Here is a tiny trained network, its code and every weight. The questions are about switching its units off for an input and a class, where a switched-off unit gives its printed mean instead of its output.

import numpy as np


def w(rows, s, z=0):
    codes = np.array(rows[::2]) - 128.0
    scale = np.full(codes.shape[1], s)
    scale[-1] = z or s
    return codes * scale


def norm(h):
    return h / np.sqrt((h * h).mean(-1, keepdims=True) + 1e-5)


def f(y):
    return y / 2 * (1 + np.tanh(0.7978845608 * (y + 0.044715 * y**3)))


def log_softmax(a):
    a = a - a.max(-1, keepdims=True)
    return a - np.log(np.exp(a).sum(-1, keepdims=True))


def net(x, mask):
    res = np.array(x, float).reshape(1, 7) / 4 @ E
    u = 0
    for l in range(2):
        y = f(norm(res) @ A[l][:, :-1].T + A[l][:, -1])
        res = res + np.where(mask[u : u + 14], y, B[l][:, -1]) @ B[l][:, :-1]
        u += 14
    return log_softmax(norm(res)[-1] @ U[:, :-1].T + U[:, -1])


A, B = {}, {}
E = w([
[81,102,169,113,196,152,89,94,111,173,193],'x0',
[179,111,69,226,124,124,84,198,111,34,23],'x1',
[251,157,145,139,83,193,133,96,165,179,151],'x2',
[117,136,101,140,129,94,173,157,140,48,61],'x3',
[132,63,189,203,191,137,116,143,138,136,63],'x4',
[85,96,176,168,201,149,84,145,95,151,109],'x5',
[138,77,231,48,123,103,89,146,92,138,76],'x6',
],0.0019)
A[0] = w([
[86,84,234,80,163,63,169,174,84,136,56,52],'L0N1',
[233,174,119,53,37,176,101,91,66,204,150,63],'L0N2',
[108,136,158,134,123,123,140,143,141,152,124,151],'L0N3',
[5,122,86,139,197,126,147,124,87,117,127,97],'L0N4',
[176,76,114,153,100,173,100,163,109,139,163,131],'L0N5',
[102,110,204,156,165,159,115,73,116,210,206,19],'L0N6',
[207,207,78,226,104,180,175,144,197,88,71,120],'L0N7',
[138,62,140,235,221,134,49,155,93,127,5,5],'L0N8',
[77,98,217,96,194,156,98,94,104,251,222,31],'L0N9',
[114,127,146,209,165,98,83,151,132,124,67,79],'L0N10',
[65,62,218,138,146,156,136,126,122,201,226,81],'L0N11',
[190,141,156,113,155,108,141,135,107,124,147,115],'L0N12',
[58,70,221,55,137,53,96,156,93,110,51,50],'L0N13',
[136,139,103,166,104,114,109,121,88,120,135,155],'L0N14',
],0.0028,0.0017)
B[0] = w([
[156,159,92,12,54,62,100,149,127,97,19,198],'L0N1',
[129,175,130,76,102,185,76,184,215,32,176,184],'L0N2',
[169,124,82,94,181,112,84,131,127,94,140,141],'L0N3',
[113,160,90,145,30,101,110,100,129,79,218,174],'L0N4',
[78,156,137,89,143,132,227,159,173,107,116,143],'L0N5',
[148,125,126,85,251,201,101,75,184,198,119,184],'L0N6',
[199,25,95,179,113,44,185,93,195,183,117,226],'L0N7',
[101,8,193,235,94,211,105,253,37,48,194,243],'L0N8',
[140,52,67,179,210,194,172,33,199,197,89,251],'L0N9',
[160,75,153,120,172,189,144,148,151,81,149,166],'L0N10',
[184,145,67,162,157,177,109,126,147,204,76,210],'L0N11',
[115,177,108,147,102,150,139,138,118,137,139,128],'L0N12',
[191,131,174,91,68,66,174,95,123,112,37,214],'L0N13',
[125,132,173,124,167,99,204,129,204,133,122,144],'L0N14',
],0.0023,0.0022)
A[1] = w([
[124,115,112,148,161,121,105,139,129,124,139,134],'L1N1',
[167,100,103,121,117,115,178,94,158,124,145,146],'L1N2',
[131,79,191,198,153,164,89,183,70,96,70,50],'L1N3',
[120,119,143,102,191,199,125,100,128,192,137,62],'L1N4',
[176,201,156,70,62,165,120,135,148,132,207,31],'L1N5',
[108,80,158,213,141,181,90,181,52,78,89,49],'L1N6',
[106,106,202,25,108,75,101,135,73,132,28,4],'L1N7',
[126,147,161,102,203,160,132,97,134,239,169,87],'L1N8',
[3,189,78,149,141,59,123,111,79,112,188,35],'L1N9',
[111,123,136,131,123,107,133,192,133,86,97,142],'L1N10',
[133,125,171,116,177,166,118,62,139,173,149,84],'L1N11',
[18,155,79,124,122,104,166,125,85,96,175,56],'L1N12',
[149,138,96,140,75,79,147,133,107,88,85,163],'L1N13',
[134,125,152,128,163,205,108,98,134,207,140,74],'L1N14',
],0.0042,0.0016)
B[1] = w([
[130,136,153,64,47,133,179,122,112,119,124,139],'L1N1',
[132,135,116,185,108,111,100,160,103,159,63,181],'L1N2',
[76,115,218,125,144,115,153,235,55,63,210,253],'L1N3',
[70,85,83,155,75,177,85,78,104,173,138,206],'L1N4',
[117,105,144,29,66,146,4,248,135,45,121,168],'L1N5',
[112,32,211,135,111,186,140,253,111,98,209,248],'L1N6',
[123,175,179,87,144,23,163,3,87,128,12,220],'L1N7',
[50,42,104,164,156,204,33,74,80,172,73,246],'L1N8',
[113,238,149,129,220,134,206,102,123,97,210,159],'L1N9',
[100,76,180,96,136,179,121,90,107,187,178,186],'L1N10',
[83,144,69,141,141,179,78,148,99,178,91,196],'L1N11',
[145,174,156,141,207,144,139,135,99,145,191,151],'L1N12',
[127,109,153,170,202,193,96,70,131,241,128,218],'L1N13',
[13,89,77,103,154,156,95,80,86,137,130,214],'L1N14',
],0.0032,0.0027)
U = w([
[179,165,96,23,30,149,51,194,194,80,154,63],'0',
[104,243,96,149,211,99,218,91,120,96,239,45],'1',
[39,72,65,119,160,227,42,38,114,204,110,228],'2',
[248,114,42,254,83,87,201,123,214,144,76,51],'3',
[130,138,210,47,130,21,160,42,76,110,4,70],'4',
[118,13,233,191,143,145,163,252,69,54,167,246],'5',
],0.0062,0.0011)

Each question gives the input, the list of numbers given to net, and the class t.
The units are the neurons (one row each of A and B). Each row of codes is followed by its name. A weight is (code - 128) times the scale printed after its matrix; where a second scale follows, it is the last column's (A, B and U).
mask holds one flag per neuron, layer by layer. A switched-off neuron (its flag False) gives its mean, the last column of its row in B, instead of its output. The means were averaged over made-up inputs and are rounded, as every weight is.
A unit's drop is (log p(t) with every unit on - log p(t) with that unit switched off) / (log p(t) with every unit on - log p(t) with every unit switched off).
The circuit of an input: a set's keep is (log p(t) with only the set's units on - log p(t) with every unit switched off) / (log p(t) with every unit on - log p(t) with every unit switched off). Starting from the 12 units with the biggest drops (on a tie, the unit counted first), units are removed one at a time, each time the one whose removal leaves the highest keep (on an exact tie, the one counted first), for as long as the keep stays at least 0.8.
circuit, biggest first: the units of the circuit, biggest drop first
k most important neurons: the k neurons with the biggest drops, biggest first
k most important neurons of layer l: the k neurons of layer l with the biggest drops, biggest first
drop of u: that unit's drop, to one decimal
input [-1,-5,8,1,-7,0,-2], class 0: circuit, biggest first	[L1N5]
input [5,0,-7,8,2,1,8], class 4: 3 most important neurons	[L1N7, L0N1, L0N13]
input [1,-6,-7,0,-7,-2,3], class 1: 3 most important neurons	[L1N9, L1N12, L0N4]
input [-3,-3,0,4,2,6,2], class 4: circuit, biggest first	[L0N1, L1N7]
input [-8,3,7,3,6,8,-7], class 5: circuit, biggest first	[L0N8, L1N3]
input [1,-4,5,5,-2,-3,-8], class 3: circuit, biggest first	[L0N7, L1N2]
input [4,3,-1,-2,-8,-5,-4], class 1: 2 most important neurons	[L1N9, L1N12]
input [-1,0,0,7,-1,7,5], class 4: 2 most important neurons	[L1N7, L0N1]
input [2,0,-2,-2,1,5,7], class 4: 2 most important neurons of layer 0	[L0N1, L0N13]
input [3,2,2,-2,-7,1,8], class 4: 2 most important neurons of layer 1	[L1N7, L1N6]
input [8,0,-7,0,5,-4,-7], class 1: circuit, biggest first	[L0N4, L1N9]
input [4,-7,2,3,-7,-7,8], class 0: 2 most important neurons	[L1N5, L0N2]
input [1,-4,-7,4,-4,-3,4], class 4: 2 most important neurons of layer 0	[L0N13, L0N1]
input [6,7,7,0,1,-1,-5], class 3: circuit, biggest first	[L0N7]
input [4,3,5,5,-3,7,-8], class 3: 2 most important neurons	[L0N7, L1N3]
input [0,-4,-4,0,-1,2,-7], class 1: 2 most important neurons	[L1N9, L0N4]
input [-2,1,2,3,5,-5,5], class 4: circuit, biggest first	[L1N7, L0N1]
input [-2,-3,-4,2,3,4,-4], class 1: 2 most important neurons	[L0N4, L1N9]
input [3,5,1,3,-6,5,8], class 4: 3 most important neurons	[L1N7, L0N13, L0N1]
input [-8,-4,-7,-8,-6,-1,-6], class 1: circuit, biggest first	[L1N9]
input [-2,3,8,5,-8,5,8], class 0: 2 most important neurons	[L0N2, L1N5]
input [-1,1,-1,-4,-4,-2,-8], class 1: 2 most important neurons	[L1N9, L0N9]
input [-3,-6,-5,8,-1,8,-2], class 1: drop of L0N4	0.4
